Here is a tiny trained network, its code and every weight. The questions are about switching its units off for an input and a class, where a switched-off unit gives its printed mean instead of its output.

import numpy as np


def w(rows, s, z=0):
    codes = np.array(rows[::2]) - 128.0
    scale = np.full(codes.shape[1], s)
    scale[-1] = z or s
    return codes * scale


def f(y):
    return np.maximum(y, 0)


def log_softmax(a):
    a = a - a.max(-1, keepdims=True)
    return a - np.log(np.exp(a).sum(-1, keepdims=True))


def net(x, mask):
    res = np.array(x, float).reshape(1, 7) / 4 @ E
    y = f(res @ A[0][:, :-1].T + A[0][:, -1])
    res = res + np.where(mask, y, B[0][:, -1]) @ B[0][:, :-1]
    return log_softmax(res[-1] @ U[:, :-1].T + U[:, -1])


A, B = {}, {}
E = w([
[7,160,159,89,125],'x0',
[141,86,33,88,78],'x1',
[209,35,155,94,134],'x2',
[137,255,81,203,213],'x3',
[163,144,193,220,70],'x4',
[41,59,126,223,173],'x5',
[111,152,98,162,36],'x6',
],0.0081)
A[0] = w([
[98,105,182,76,68,168],'n0',
[217,108,178,111,84,127],'n1',
[187,80,139,108,118,122],'n2',
[130,114,115,93,25,193],'n3',
[67,8,156,126,149,103],'n4',
[84,107,103,248,129,93],'n5',
[71,136,96,99,48,161],'n6',
[201,161,201,93,103,171],'n7',
[191,142,221,121,103,135],'n8',
[105,83,125,200,147,130],'n9',
[41,86,129,144,196,135],'n10',
[75,119,132,99,87,1],'n11',
[186,108,59,102,123,160],'n12',
[108,189,105,205,206,243],'n13',
[116,151,123,76,224,80],'n14',
[89,202,124,131,42,212],'n15',
[135,86,227,130,153,165],'n16',
[121,173,91,161,74,192],'n17',
[83,95,120,97,80,175],'n18',
[165,124,193,81,95,100],'n19',
[133,133,183,125,66,167],'n20',
[170,115,38,77,141,222],'n21',
[87,169,136,150,120,154],'n22',
[104,94,115,157,178,226],'n23',
[74,65,223,118,197,161],'n24',
[43,52,158,152,92,169],'n25',
],0.013,0.0038)
B[0] = w([
[160,75,116,201,168,188],'n0',
[191,112,133,167,73,197],'n1',
[163,128,132,146,54,182],'n2',
[128,65,55,142,106,194],'n3',
[126,85,124,88,97,203],'n4',
[29,194,179,137,16,205],'n5',
[96,102,82,140,132,183],'n6',
[194,104,139,198,148,191],'n7',
[147,89,194,210,99,187],'n8',
[75,183,192,61,24,182],'n9',
[116,116,163,51,172,205],'n10',
[147,89,130,142,162,153],'n11',
[255,187,48,62,82,187],'n12',
[83,219,149,99,170,253],'n13',
[150,157,122,93,189,188],'n14',
[58,154,89,206,199,194],'n15',
[129,68,191,103,125,191],'n16',
[120,204,97,184,110,178],'n17',
[115,92,99,125,122,179],'n18',
[151,123,149,175,111,177],'n19',
[80,52,125,194,167,172],'n20',
[156,201,97,88,97,204],'n21',
[73,145,125,153,163,175],'n22',
[188,143,227,26,98,190],'n23',
[175,101,169,78,178,210],'n24',
[45,71,114,52,132,201],'n25',
],0.0081,0.015)
U = w([
[83,65,145,88,151,81],'0',
[147,153,119,107,210,253],'1',
[61,58,13,220,158,91],'2',
[64,172,178,150,78,64],'3',
[204,153,2,128,50,158],'4',
[133,57,179,214,105,109],'5',
[78,165,86,215,191,131],'6',
],0.011,0.0028)

Each question gives the input, the list of numbers given to net, and the class t.
The units are the neurons (one row each of A and B). Each row of codes is followed by its name. A weight is (code - 128) times the scale printed after its matrix; where a second scale follows, it is the last column's (A, B and U).
mask holds one flag per neuron, in row order. A switched-off neuron (its flag False) gives its mean, the last column of its row in B, instead of its output. The means were averaged over made-up inputs and are rounded, as every weight is.
A unit's drop is (log p(t) with every unit on - log p(t) with that unit switched off) / (log p(t) with every unit on - log p(t) with every unit switched off).
The circuit of an input: a set's keep is (log p(t) with only the set's units on - log p(t) with every unit switched off) / (log p(t) with every unit on - log p(t) with every unit switched off). Starting from the 12 units with the biggest drops (on a tie, the unit counted first), units are removed one at a time, each time the one whose removal leaves the highest keep (on an exact tie, the one counted first), for as long as the keep stays at least 0.8.
circuit, biggest first: the units of the circuit, biggest drop first
top k neurons: the k neurons with the biggest drops, biggest first
drop of u: that unit's drop, to one decimal
input [-5,1,-4,6,3,1,7], class 6: circuit, biggest first : (n15)
input [-7,4,-2,-1,-8,7,-7], class 1: circuit, biggest first : (n10, n14, n12)
input [3,7,5,-1,-4,2,-8], class 4: top 3 neurons : (n12, n21, n13)
input [-2,-2,8,-2,-3,-7,-7], class 4: top 2 neurons : (n12, n21)
input [-8,-5,6,7,-2,2,3], class 3: top 2 neurons : (n13, n3)
input [3,-6,-1,0,-2,8,-3], class 0: top 2 neurons : (n24, n10)
input [-8,-7,5,-3,-3,-5,2], class 5: top 4 neurons : (n8, n7, n16, n19)
input [3,4,6,-3,6,-7,2], class 5: top 2 neurons : (n8, n20)
input [8,7,-4,-1,-2,-5,8], class 2: drop of n25 : 0.0
input [0,-8,0,-4,-7,-7,6], class 2: drop of n24 : 0.1
input [0,8,-4,5,-7,7,6], class 3: drop of n5 : 0.2
input [-8,6,4,-8,6,-2,-8], class 4: top 2 neurons : (n12, n21)
input [-7,5,3,4,1,8,4], class 3: top 2 neurons : (n5, n9)
input [-6,7,4,2,-2,8,-2], class 4: circuit, biggest first : (n12)
